[128 = 0]

[154 169 157 164 121 128 137 125 110 116  97  89 152 153 157 232 119 143
  77  77  88 155  59 136 127 126 159 149 147 100 139] : D
[140 142 116 152 148 146 133 124 122 130 134 114 161 121 133 135 137 131
 104  93 100 158  85  84 112 141 137 202 118 140 151] : D
[156 155 164 171 111 143 147 117 115 115 106  96 188 115 127 146 139 128
 135 107  95 160  51 115 131 132 157 142 125 117 120] : D
[149 152 143 186 122 130 158 128 125 105 107  99 161 207  96 155 145 135
 141  85  82 155  62  95 150 150 147 163 129 134 115] : D
[122 232 147 164 144 121  95 120 153 138  99 126  17 139 197 133 130 145
 114 115 109 134  80 117 130 123 158 173 136 140 149] : D
[ 85 140 127 180 132 107 139 128 144 106 105  86 173 157 166 122 143 143
 136  77 105 171  41 121 125 137 162 166 122 106 101] : D
[155 175 152 147 120 125 137 146 147 114 118 123 152 126 167 139 142 157
 133  67  87 132  43 117 112 145 152 155 137 123 137] : D
[164 115 130 154 118 178 127 147 129 134 106  93 197 125 114 151 143 132
 144  91  76 134  49 130 137 139 169 170 119  91 133] : D
[169 135 133 154 134 120 130 128 134 120  87 110 182 130 121 142 139 130
 117  76 100 152  85 109 130 169 153 153 129 120 104] : D
[141 183 144 156  88 126 157 136 136 153 111 111 165 129 157 142 123 108
 121  97  75 163  70 116  94 153 160 206 130 112 111] : B
[141 155 118 151 118 125 165 140 129 102 107  94 166 131 178 132 123 150
 129 119 113 135  54 134 115 119 176 151 118  98 113] : U
[139 137 108 161 152 129 141 133 127 103 112 108 189 129 132 119 129 119
 133 102  99 164  46 120 107 136 148 183 112 113 106] : D
[166 184 133 166 114 142 165 161 136 102 107 117 156 130 146 147 151 142
 129 110 103 157  89 108 114 140 172 173 134 104 128] : B
[173 138 124 151 125 141 119 139 113 142 112  97 186 161  89 119 131 133
 131  84 103 152  47  51 116 156 173 143 105 107 149] : D
[161 155 137 158 125 120 138 136 123 123 113  99 172 128 156 131 138 145
 185  83 106 149  69 106 133 133 169 144 121 110 119] : D
[134  56 190 157 138 126 139 130 126 132 102  84 147 154 165 134 143 136
 108 123 102 142  85 117 103 130 145 136 147 123 128] : U
[150 148 129 175  92 126 154 151 107  98 111  76 178 122 151 139 148 136
 112  83  93 176  50 114 129 148 189 170 123  96 123] : B
[113 186 155 167 119 119 139 132 131 117  87  96 129 127 165 130 130 138
  72  94 106 133  70  83  81 135 157 180 120 128 175] : N
[172 118 125 132 120 136 140 147 123 133 143 110 157 124 139 148 149  92
 142 120 124 163  78 120 109 148 155 133 125 108  83] : U
[139 151 133 248 125 131 122 105 134 132 130  86 163 125 121 121 139 131
 119  92 101 161  80 105 111 156 137 160 141 114 131] : U
[145 164 118 142 124 124 121 122 141 107 127 124 182 145 148 110 148 170
 114  92 106 152  76 136 130 145 154 151  96 122 118] : D
[168 174 132 177 120 145 132 137   4 140 130  91 174 140 124 150 158 134
 141  68 121 169  46 110 131 162 159 157 117 117 101] : D
[141 169 132 146  85 157 139 194 126 123 116 104 176 162 136 142 137 139
 134  60  80 189  31 116 108 135 172 186 121 117 135] : D
[123 174 146 160 118 127 126 109 130 118 113 103 163 146 126 145 185 141
 143  95  93 135  56 124 136 139 159 181 120 106 128] : D

[126 128 125 123 123 120 134 131 123 122 133 123 128 126 124 124 134 134
 117 129 126 120 128 132 124 130 131 132 125 130 123] : Y
[125 129 125 120 125 117 137 136 124 123 132 120 133 123 125 122 134 135
 119 133 124 119 128 137 128 133 129 131 123 125 126] : Y
[122 137 124 119 125 119 131 122 126 124 129 131 121 117 133 127 130 122
 126 135 129 124 122 134 131 131 146 135 124 117 127] : V
[131 131 120 121 122 110 134 120 125 121 128 126 117 119 130 122 138 127
 111 134 129 125 119 142 123 132 150 138 126 117 119] : V
[125 144 122 113 122 120 135 133 125 127 138 127 129 106 132 133 124 124
 126 134 124 121 126 128 138 137 135 138 124 122 137] : V
[129 134 122 123 124 117 130 121 126 125 127 136 122 121 129 127 134 120
 120 133 130 126 119 136 128 130 144 136 125 119 124] : V
[129 130 121 122 123 116 132 123 122 123 132 125 123 120 129 124 132 126
 118 133 129 125 124 135 127 128 138 137 117 124 125] : Y
[129 137 123 116 123 116 135 124 121 124 132 132 123 117 132 124 130 124
 118 133 128 123 117 136 130 133 143 137 125 117 127] : V
[123 127 124 122 122 121 135 141 119 118 133 114 135 123 119 124 133 135
 118 129 124 117 133 134 126 129 121 130 123 136 128] : Y
[131 132 121 123 123 123 133 132 123 124 134 123 126 112 130 131 123 124
 126 130 127 128 128 127 132 130 134 136 124 128 133] : Y
[129 128 120 125 117 120 129 139 119 117 138 120 129 111 123 130 125 127
 122 129 125 123 133 128 130 127 122 136 124 135 132] : Y
[134 138 112 120 123 112 128 120 119 128 134 133 113 102 130 134 125 116
 112 131 126 129 122 132 132 127 149 145 124 120 124] : V
[127 131 114 120 121 114 138 128 122 122 131 125 125 119 126 123 136 130
 113 133 127 120 125 138 127 131 140 136 121 124 125] : V
[132 130 115 119 115 106 134 126 116 116 134 125 120 110 125 123 136 127
 106 134 127 120 121 145 124 125 142 144 122 122 120] : Y
[126 125 126 123 123 120 134 139 122 118 133 120 131 122 123 124 134 134
 120 130 126 119 125 136 125 129 130 133 125 133 124] : Y
[129 131 116 121 117 117 134 132 120 119 135 122 124 110 124 128 128 128
 119 131 123 124 126 130 129 127 133 135 122 126 128] : Y
[124 131 129 122 128 122 136 129 126 127 130 126 131 130 129 123 131 133
 120 132 129 121 124 131 129 134 133 129 126 124 126] : Y
[128 131 120 124 126 114 132 124 123 121 129 128 123 124 129 121 136 128
 113 131 128 124 122 143 123 126 139 135 124 121 120] : V
[125 128 128 125 129 120 135 125 124 125 125 128 130 137 127 119 139 134
 115 134 127 122 122 140 122 129 137 128 126 121 119] : Y
[126 139 125 117 124 119 135 127 123 124 132 128 128 116 131 126 131 126
 120 134 124 123 122 131 134 134 144 153 123 122 131] : V
[122 130 129 121 127 115 141 136 123 122 132 121 132 135 124 116 140 140
 116 133 124 114 124 138 124 132 129 130 123 128 123] : Y
[126 135 124 122 125 117 133 123 123 125 129 132 121 121 134 124 137 127
 117 135 127 125 118 142 127 130 145 134 125 118 124] : V
[129 130 122 118 121 116 136 125 121 122 134 128 123 114 130 124 130 127
 117 133 129 121 122 137 128 131 141 139 127 120 125] : V
[124 133 125 125 124 117 136 133 125 122 134 121 131 121 126 126 133 132
 121 133 126 119 126 135 128 132 131 131 123 126 127] : Y
[127 128 125 125 122 122 131 135 124 121 134 121 130 122 125 127 129 130
 126 130 126 122 129 129 128 128 124 132 124 131 127] : Y
[129 132 125 121 126 112 134 124 119 124 137 127 125 122 128 122 136 121
 120 130 128 120 121 139 126 131 143 135 123 119 123] : V
[127 137 123 115 122 115 136 126 122 124 131 130 124 118 132 126 133 126
 119 134 128 122 117 136 130 130 141 135 123 118 127] : V
[135 130 116 127 120 122 127 127 123 122 134 126 121 110 126 133 122 120
 124 129 128 128 128 127 130 127 133 139 123 128 131] : Y
[122 133 125 116 123 112 142 131 123 122 132 123 129 116 127 122 137 134
 115 135 122 115 120 139 126 134 140 136 122 120 126] : V
[132 123 116 128 119 116 127 128 118 119 133 124 120 117 122 126 129 128
 116 129 125 123 127 136 121 122 134 139 124 130 123] : Y
[128 136 121 120 122 116 132 125 121 126 131 132 120 114 129 127 131 125
 120 134 124 122 121 138 130 133 142 137 125 119 128] : V
[129 136 118 118 121 114 132 126 122 124 134 130 118 112 131 126 130 122
 118 136 127 124 121 137 130 133 146 139 123 119 127] : V
[127 138 120 116 121 117 135 126 122 122 133 130 123 111 130 129 128 124
 117 137 126 118 120 137 132 134 144 139 125 118 130] : V
[127 129 126 126 121 120 132 130 124 122 131 123 127 117 124 126 127 128
 120 130 127 125 127 133 126 127 130 135 125 130 127] : Y
[133 129 117 127 122 118 129 123 121 119 129 127 117 116 127 126 131 123
 116 130 126 124 120 135 127 127 142 140 124 122 122] : V
[126 125 124 124 124 120 135 137 123 121 133 119 132 127 124 124 133 133
 121 127 126 120 128 134 125 129 126 131 125 131 126] : Y
[129 134 121 119 122 117 132 125 119 123 132 129 121 114 128 128 132 126
 117 135 127 121 121 137 128 131 145 138 122 118 127] : V
[124 136 126 118 125 119 133 124 125 127 126 129 107 120 133 124 133 127
 122 136 130 122 120 135 131 134 142 135 123 119 127] : V
[126 139 120 115 119 113 135 133 119 120 136 124 124 108 130 128 134 125
 118 136 126 118 122 134 133 133 142 141 121 121 131] : V
[136 123 116 127 122 107 127 117 120 119 125 130 115 123 127 120 139 129
 106 132 129 121 118 144 119 121 147 139 124 120 113] : V
[120 134 131 120 125 129 134 142 126 125 146 120 140 123 123 131 124 132
 132 128 124 121 133 124 133 134 113 127 126 135 137] : Y
[141 125 111 128 113 117 125 129 113 118 136 126 111 103 126 132 123 120
 119 127 129 127 129 132 127 120 135 143 125 128 127] : Y
[134 132 122 123 125 118 129 105 125 124 123 136 117 119 132 125 124 120
 118 131 130 129 118 135 127 127 148 132 126 115 123] : Y
[126 131 123 118 119 117 137 135 121 120 136 120 131 118 125 126 130 134
 122 132 126 120 126 132 129 130 126 136 121 124 129] : Y
[125 131 117 121 120 119 132 132 119 121 134 125 121 113 127 126 131 127
 115 134 131 124 125 135 128 128 136 138 122 126 127] : Y
[131 133 118 121 124 116 128 121 121 124 128 130 120 117 132 126 132 125
 116 136 125 125 120 142 128 130 146 140 124 117 124] : V
[131 131 120 125 122 118 128 124 124 123 129 126 121 117 127 126 130 123
 119 131 127 126 123 134 127 128 137 136 124 124 125] : V
[131 131 119 120 122 114 130 125 122 120 131 130 121 114 129 126 131 126
 118 133 130 126 122 137 128 131 143 140 123 122 125] : V
[128 136 121 121 123 115 134 129 122 121 132 126 125 114 132 128 130 126
 118 136 125 121 122 135 129 131 133 137 123 126 127] : V
[121 135 125 115 123 120 136 124 126 127 131 130 127 118 130 124 131 126
 128 134 127 122 122 134 135 136 142 132 124 118 134] : V
[125 135 123 119 121 113 136 124 120 123 130 129 122 114 129 122 134 126
 118 136 128 121 117 139 129 135 147 136 123 117 126] : V
[127 137 128 124 127 121 136 127 127 128 125 131 127 125 133 125 131 128
 123 133 129 124 121 133 134 129 139 132 126 119 126] : V
[129 124 127 124 128 119 127 113 123 125 127 134 125 124 131 124 137 127
 114 133 127 125 122 136 127 130 144 132 127 116 123] : V
[127 136 125 117 121 112 135 127 120 123 133 127 130 115 130 126 132 126
 115 133 126 120 116 137 128 132 143 140 122 120 126] : V
[128 135 123 117 122 117 133 129 123 124 129 129 128 120 131 124 133 126
 120 134 127 123 120 137 128 132 142 135 123 120 127] : V

[123 132 124 121 128 142 122 128 133 121 136 140 134 132 115 126 125 121
 123 130 127 103 132 128 124 135 137 125 123 133 118] : NG
[111 136 127 138 114 139 140 119 118 125 130 125 116 127 135 141 129 139
 120 122 123 118 130 141 113 116 132 148 145 115 115] : NG
[128 131 112 133 133 132 127 121 130 128 125 130 123 136 126 140 110 129
 137 124 123 110 138 131 130 119 131 121 153 126 129] : NG
[119 133 153 133 134 164 124 112 136 135  97 131 128 131 117 153 121 103
 125 140 125  87 129 130 136 139 154 121 115 112 116] : NS
[131 125 128 120 120 117 117 127 134 121 113 124 133 113 133 153 144 134
 120 131 123  85 125 130 131 132 148 120 134 160 113] : NS
[138 131 126 116 131 140 123 137 132 126 134 134 133 132 119 133 126 107
 124 131 125 131 122 124 131 134 141 126 139 117 130] : NS
[128 133 119 129 122 151 112 119 139 119 133 125 150 133 104 126 120 117
 116 133 129  71 129 123 130 115 136 120 120 135 126] : NG
[118 126 130 119 126 155 125 120 135 123 136 143 130 131 107 152 108 112
 121 127 123  73 133 134 124 119 142 126 164 117 114] : NG
[122 122 147 114 135 155 122 126 140 132 124 137 136 132 119 128 135 106
 137 134 124  77 137 130 138 109 150 146 128  84  76] : NJ
[125 126 130 119 138 144 121 137 130 121 138 137 135 132 120 127 129 121
 128 135 126 136 123 127 125 125 135 124 145 121 122] : NG
[132 125 133 127 123 120 128 125 126 125 110 131 134 125 135 138 141 130
 128 139 117  95 122 129 131 137 139 126 128 151 112] : NS
[135 125 135 123 123 112 124 131 130 124 130 125 134 127 129 136 141 113
 122 130 124 104 128 137 135 128 132 129 120 133 125] : NS
[131 128 127 133 136 141 121 120 135 128 129 135 127 132 121 153 119 110
 136 129 121  87 134 125 135 115 141 121 167 113 124] : NG
[125 127 113 140 127 139 129 105 142 132 137 130 125 124 120 157  99 111
 149 124 119  75 137 130 132 114 132 115 183 118 136] : NG
[128 131 117 126 126 140 116 118 131 126 130 125 139 133 117 124 122 128
 122 126 127  99 128 125 118 114 136 126 116 135 127] : NG
[122 132 156 130 129 154 131 118 127 136 100 133 128 130 122 146 126  90
 119 134 128 126 129 123 138 142 137 123 104 119 135] : NS
[131 127 140 118 130 139 124 146 126 121 140 134 136 132 124 122 134 119
 130 135 129 151 123 127 125 122 135 132 138 119 115] : QF
[131 127 134 118 132 144 121 137 133 127 133 143 137 134 118 137 127 115
 126 134 124 119 116 130 129 125 136 125 141 123 115] : NG
[122 127 132 120 129 153 120 122 144 132 130 141 129 115  92 159 118 102
 135 130 116  66 130 130 133 133 146 123 159 109 108] : NG
[125 127  98 136 123 117 133 138 123 119 139 130 134 123 116 109 121 148
 124 122 138 150 126 122 115 136 110 121 127 158 143] : NG
[127 130 146 118 119 118 116 132 127 131 129 128 131 123 134 136 150 101
 114 129 121 103 124 131 139 131 134 131 116 113 134] : NS
[123 131 131 122 131 151 118 130 135 129 128 137 145 134 112 139 123 115
 123 128 126  90 129 131 128 127 144 124 131 125 118] : NG
[123 128 148 129 133 151 127 124 129 134 110 130 129 126 119 142 120 107
 123 132 130 118 128 125 139 135 137 127 120 115 128] : NS
[118 130 132 124 124 156 128 127 137 121 131 133 124 133 117 160 118 109
 124 128 124  70 132 138 118 119 145 132 161 110 108] : NG
[136 132 144 114 135 144 125 144 129 129 120 148 130 133 124 132 136 127
 136 132 126 135 124 126 128 120 143 128 141 114 103] : NJ
[130 130 122 135 130 139 123 115 146 138 131 131 126 127 110 177 108 105
 132 126 120  81 133 130 132 126 137 107 172 114 130] : NG
[124 128 153 117 129 145 124 134 137 133 123 129 138 126 123 143 135  97
 122 134 119 125 127 132 136 137 139 132 123 109 128] : NS
[111 129 124 114 129 142 119 140 134 116 136 163 133 135 110 124 122 126
 125 135 133 112 138 132 130 174 129 125 125 118 112] : NG
[124 134 148 139 135 158 130 117 133 135 102 135 132 128 117 140 124 108
 122 139 120 101 132 127 132 140 145 119 113 117 123] : NS
[130 127 147 123 128 126 119 132 127 134 129 123 134 125 132 137 138 108
 117 132 123 121 126 118 155 133 132 125 122 112 142] : NS
[129 124 139 123 128 128 122 128 135 128 127 130 133 123 130 137 143  98
 116 128 115  99 122 132 136 129 136 131 122 112 123] : NS
[121 123 150 116 129 156 124 120 140 131 125 138 137 131 121 115 132 110
 136 134 128  81 126 130 138 108 152 138 126  80  78] : NJ
[138 124 128 124 117 102 121 126 126 122 114 138 132 126 146 147 154 138
 123 137 142  84 122 133 132 140 145 124 122 176 114] : NS
[136 124 144 118 112  95 119 124 129 124 124 126 129 133 141 139 150 118
 117 132 125  91 137 128 140 136 140 132 116 134 123] : NS
[116 130 128 121 127 142 128 136 131 121 123 148 132 130 116 131 121 124
 128 125 134 115 138 131 123 148 130 127 123 129 113] : NG
[131 126 121 133 123 132 125 119 138 131 133 130 125 127 125 140 115 119
 131 126 127 100 138 125 137 124 135 123 162 119 130] : NG
[140 122 131 128 128 106 126 128 129 118 111 133 131 126 143 157 149 137
 132 139 126  82 124 130 131 136 143 120 129 171 110] : NS
[129 133 155 113 134 145 125 148 128 129 132 138 134 133 121 141 132 100
 119 130 125 147 123 129 130 135 141 124 143 106 128] : NS
[126 130 135 119 118 146 125 123 137 129 129 139 126 128 109 147 123 109
 130 127 118  89 127 131 124 114 145 125 136 113 116] : NG
[128 116 139 119 137 134 133 141 136 130 143 131 141 132 131 113 142 122
 134 132 129 148 122 125 131 113 155 134 131 106 106] : NJ
[124 121 149 112 133 151 124 123 140 134 130 135 126 131 124 110 137 123
 149 136 136  99 130 125 143  92 140 150 113  71  68] : NJ
[123 124 142 125 131 131 129 128 138 134 128 124 129 134 133 117 131 124
 135 130 131 111 128 116 135 108 138 140 118  95 105] : NJ
[115 133 135 122 118 142 131 128 129 122 125 130 123 132 124 154 125 121
 120 127 119  91 128 136 123 121 145 146 144 103 111] : NG
[112 123 133 125 111 148 131 127 127 117 126 134 124 132 123 147 118 122
 125 131 126  93 136 138 119 117 142 137 147 105 111] : NG
[122 135 158 142 137 161 131 112 126 136  93 121 126 139 119 146 116 111
 119 135 129 123 125 126 134 151 139 121 107 126 137] : NS
[131 133 144 117 138 134 128 148 133 130 132 132 133 129 133 124 139 132
 135 132 129 149 126 128 128 112 136 131 149 113 106] : NJ
[129 128 117 121 129 139 117 122 127 124 135 118 141 120 119 124 125 132
 119 130 131 100 128 123 123 120 128 125 117 133 130] : NG
[119 118 135 123 132 153 123 137 145 123 124 153 138 128 116 128 122 118
 122 129 136  88 135 125 132 148 127 124 132 116 110] : NG

[114 101 126 144 142 131 124 125 120 154 121 153 130 138 168 138 126 112
 150 113  90 120 146 128 146 113 102 101 103 164 140] : C
[128  92 131 142 133 126 120 129 126 130 105 132 131 135 159 131 135 101
 129 140 111 122 146 133 143 127 103 118 117 146 140] : X
[119 105 134 140 133 133 128 128 124 166 115 145 130 140 167 137 125 112
 142 116 100 118 145 135 142 118 113 115 114 164 132] : P
[113 112 140 139 120 133 128 130 130 122 121 134 126 145 158 142 132 107
 119 123 133 115 141 133 147 123 138 109 126 151 130] : P
[124 134 131 135 142 132 134 130 127 126 123 152 136 146 152 133 133 121
 134  98 112 122 142 143 133 121 141 122 145 147 119] : C
[124  93 128 142 134 125 121 128 129 143 112 127 129 132 158 140 125  88
 137 130 111 119 147 134 143 119 106 105 100 154 142] : X
[124 106 135 145 130 129 128 132 130 136 103 138 137 139 139 146 132 110
 133 124 108 122 141 139 145 144 112 111 113 147 130] : P
[125 101 138 140 133 124 126 126 125 135 119 136 128 136 155 147 132 109
 131 122 111 120 145 126 141 122 115 123 117 147 143] : P
[121  92 134 134 130 131 118 127 134 139 106 137 127 130 144 137 128 100
 132 137 114 118 138 139 153 119 100 110  91 145 146] : C
[129 107 135 137 139 127 125 128 128 136 116 140 125 142 155 135 128 111
 120 115 125 118 131 136 148 108 110 108 119 143 132] : P
[126  90 136 143 133 139 118 131 127 141 105 124 119 135 158 135 127  98
 123 132 123 113 145 138 151 132 101  98 103 157 147] : X
[125 128 135 136 124 128 131 138 125 129 126 142 129 147 153 132 130 116
 128 107 115 118 139 139 149 123 129 119 141 149 114] : X
[129 120 135 138 134 147 141 129 123 125 115 141 129 136 147 147 118 126
 137 115 121 117 141 134 141 129 121 120 125 149 126] : P
